Below is a small trained network, with its code and all its weights. Each question gives an input and a class and asks what happens when units are switched off, that is, made to give their printed mean instead of their output.

import numpy as np


def w(rows, s, z=0):
    codes = np.array(rows[::2]) - 128.0
    scale = np.full(codes.shape[1], s)
    scale[-1] = z or s
    return codes * scale


def norm(h):
    return h / np.sqrt((h * h).mean(-1, keepdims=True) + 1e-5)


def f(y):
    return y / 2 * (1 + np.tanh(0.7978845608 * (y + 0.044715 * y**3)))


def log_softmax(a):
    a = a - a.max(-1, keepdims=True)
    return a - np.log(np.exp(a).sum(-1, keepdims=True))


def net(x, mask):
    res = np.array(x, float).reshape(1, 3) / 4 @ E
    u = 0
    for l in range(3):
        y = f(norm(res) @ A[l][:, :-1].T + A[l][:, -1])
        res = res + np.where(mask[u : u + 3], y, B[l][:, -1]) @ B[l][:, :-1]
        u += 3
    return log_softmax(norm(res)[-1] @ U[:, :-1].T + U[:, -1])


A, B = {}, {}
E = w([
[175,232,41],'x0',
[224,113,185],'x1',
[62,253,131],'x2',
],0.0046)
A[0] = w([
[172,174,184,147],'0.n1',
[134,144,2,47],'0.n2',
[191,214,137,3],'0.n3',
],0.014,0.0045)
B[0] = w([
[191,176,4,211],'0.n1',
[93,211,254,253],'0.n2',
[223,121,54,218],'0.n3',
],0.0096,0.0037)
A[1] = w([
[169,127,26,252],'1.n1',
[56,212,185,78],'1.n2',
[225,2,219,103],'1.n3',
],0.0086,0.0033)
B[1] = w([
[81,106,197,240],'1.n1',
[2,160,200,210],'1.n2',
[172,91,175,254],'1.n3',
],0.0085,0.0043)
A[2] = w([
[238,92,21,116],'2.n1',
[2,101,53,249],'2.n2',
[227,222,12,54],'2.n3',
],0.0071,0.0016)
B[2] = w([
[89,137,143,227],'2.n1',
[162,61,6,185],'2.n2',
[204,242,147,251],'2.n3',
],0.012,0.0029)
U = w([
[72,52,60,47],'0',
[160,104,78,2],'1',
[151,100,98,4],'2',
[45,179,190,195],'3',
[244,224,159,170],'4',
[8,104,82,121],'5',
[129,29,26,134],'6',
[199,30,236,212],'7',
],0.017,0.0092)

Each question gives the input, the list of numbers given to net, and the class t.
The units are the neurons (one row each of A and B). Each row of codes is followed by its name. A weight is (code - 128) times the scale printed after its matrix; where a second scale follows, it is the last column's (A, B and U).
mask holds one flag per neuron, layer by layer. A switched-off neuron (its flag False) gives its mean, the last column of its row in B, instead of its output. The means were averaged over made-up inputs and are rounded, as every weight is.
A unit's drop is (log p(t) with every unit on - log p(t) with that unit switched off) / (log p(t) with every unit on - log p(t) with every unit switched off).
The circuit of an input: a set's keep is (log p(t) with only the set's units on - log p(t) with every unit switched off) / (log p(t) with every unit on - log p(t) with every unit switched off). Starting from all 9 units, units are removed one at a time, each time the one whose removal leaves the highest keep (on an exact tie, the one counted first), for as long as the keep stays at least 0.8.
circuit, biggest first: the units of the circuit, biggest drop first
most important unit: the unit with the biggest drop
top k neurons in layer l: the k neurons of layer l with the biggest drops, biggest first
drop when u is switched off: that unit's drop, to one decimal
input [6,3,-7], class 7: most important unit -> 1.n1
input [4,-2,1], class 3: circuit, biggest first -> (0.n2, 1.n2)
input [-1,0,0], class 7: circuit, biggest first -> (0.n2, 0.n1)
input [6,4,-7], class 7: circuit, biggest first -> (1.n1, 2.n3)
input [3,-4,7], class 5: circuit, biggest first -> (2.n3, 2.n2, 1.n2)
input [-7,-4,4], class 0: circuit, biggest first -> (0.n2, 2.n2)
input [-1,-8,-8], class 6: top 2 neurons in layer 0 -> (0.n3, 0.n2)
input [-5,4,7], class 5: top 2 neurons in layer 1 -> (1.n1, 1.n3)
input [8,-2,3], class 3: top 2 neurons in layer 1 -> (1.n2, 1.n3)
input [2,-3,-5], class 3: drop when 0.n2 is switched off -> 0.4
input [7,-2,-4], class 3: drop when 0.n2 is switched off -> 0.7
input [4,-7,-4], class 3: drop when 0.n2 is switched off -> 1.9
